Below is a small trained network, with its code and all its weights. Each question gives an input and a class and asks what happens when units are switched off, that is, made to give their printed mean instead of their output.

import numpy as np


def w(rows, s, z=0):
    codes = np.array(rows[::2]) - 128.0
    scale = np.full(codes.shape[1], s)
    scale[-1] = z or s
    return codes * scale


def f(y):
    return np.maximum(y, 0)


def log_softmax(a):
    a = a - a.max(-1, keepdims=True)
    return a - np.log(np.exp(a).sum(-1, keepdims=True))


def net(x, mask):
    res = np.array(x, float).reshape(1, 2) / 4 @ E
    y = f(res @ A[0][:, :-1].T + A[0][:, -1])
    res = res + np.where(mask, y, B[0][:, -1]) @ B[0][:, :-1]
    return log_softmax(res[-1] @ U[:, :-1].T + U[:, -1])


A, B = {}, {}
E = w([
[4,91,81],'x0',
[179,76,5],'x1',
],0.011)
A[0] = w([
[204,107,64,38],'n1',
[12,108,114,25],'n2',
[178,105,163,78],'n3',
[146,238,223,90],'n4',
[249,174,153,44],'n5',
[104,127,225,108],'n6',
[38,214,199,2],'n7',
[57,90,68,13],'n8',
[201,179,155,44],'n9',
[160,116,53,121],'n10',
],0.014,0.0078)
B[0] = w([
[23,109,25,186],'n1',
[76,23,223,192],'n2',
[120,77,216,165],'n3',
[73,145,45,247],'n4',
[19,15,163,232],'n5',
[55,197,1,205],'n6',
[59,102,43,199],'n7',
[2,58,162,179],'n8',
[25,26,233,194],'n9',
[80,143,32,190],'n10',
],0.0087,0.013)
U = w([
[76,68,196,92],'0',
[98,158,2,70],'1',
[142,167,118,254],'2',
[228,222,220,99],'3',
[238,160,167,95],'4',
[228,223,241,95],'5',
[231,220,229,96],'6',
],0.013,0.028)

Each question gives the input, the list of numbers given to net, and the class t.
The units are the neurons (one row each of A and B). Each row of codes is followed by its name. A weight is (code - 128) times the scale printed after its matrix; where a second scale follows, it is the last column's (A, B and U).
mask holds one flag per neuron, in row order. A switched-off neuron (its flag False) gives its mean, the last column of its row in B, instead of its output. The means were averaged over made-up inputs and are rounded, as every weight is.
A unit's drop is (log p(t) with every unit on - log p(t) with that unit switched off) / (log p(t) with every unit on - log p(t) with every unit switched off).
The circuit of an input: a set's keep is (log p(t) with only the set's units on - log p(t) with every unit switched off) / (log p(t) with every unit on - log p(t) with every unit switched off). Starting from all 10 units, units are removed one at a time, each time the one whose removal leaves the highest keep (on an exact tie, the one counted first), for as long as the keep stays at least 0.8.
circuit, biggest first: the units of the circuit, biggest drop first
unit that matters most: the unit with the biggest drop
top k neurons: the k neurons with the biggest drops, biggest first
drop when u is switched off: that unit's drop, to one decimal
input [3,0], class 2: top 3 neurons : (n5; n9; n3)
input [-5,-6], class 1: circuit, biggest first : (n4)
input [-3,1], class 2: top 2 neurons : (n2; n8)
input [-4,-7], class 1: top 2 neurons : (n6; n4)
input [0,3], class 2: top 2 neurons : (n4; n6)
input [2,3], class 2: top 3 neurons : (n4; n6; n7)
input [8,6], class 0: top 2 neurons : (n2; n8)
input [3,-5], class 1: top 2 neurons : (n7; n6)
input [7,7], class 0: top 4 neurons : (n8; n2; n6; n4)
input [-5,-8], class 1: top 2 neurons : (n6; n4)
input [0,-3], class 2: top 2 neurons : (n1; n10)
input [-7,7], class 0: top 4 neurons : (n5; n9; n6; n4)
input [5,3], class 0: top 2 neurons : (n8; n2)
input [8,7], class 0: unit that matters most : n2
input [-3,3], class 2: drop when n4 is switched off : 0.6
input [6,-8], class 1: drop when n7 is switched off : 0.3
input [6,5], class 0: drop when n6 is switched off : 0.1
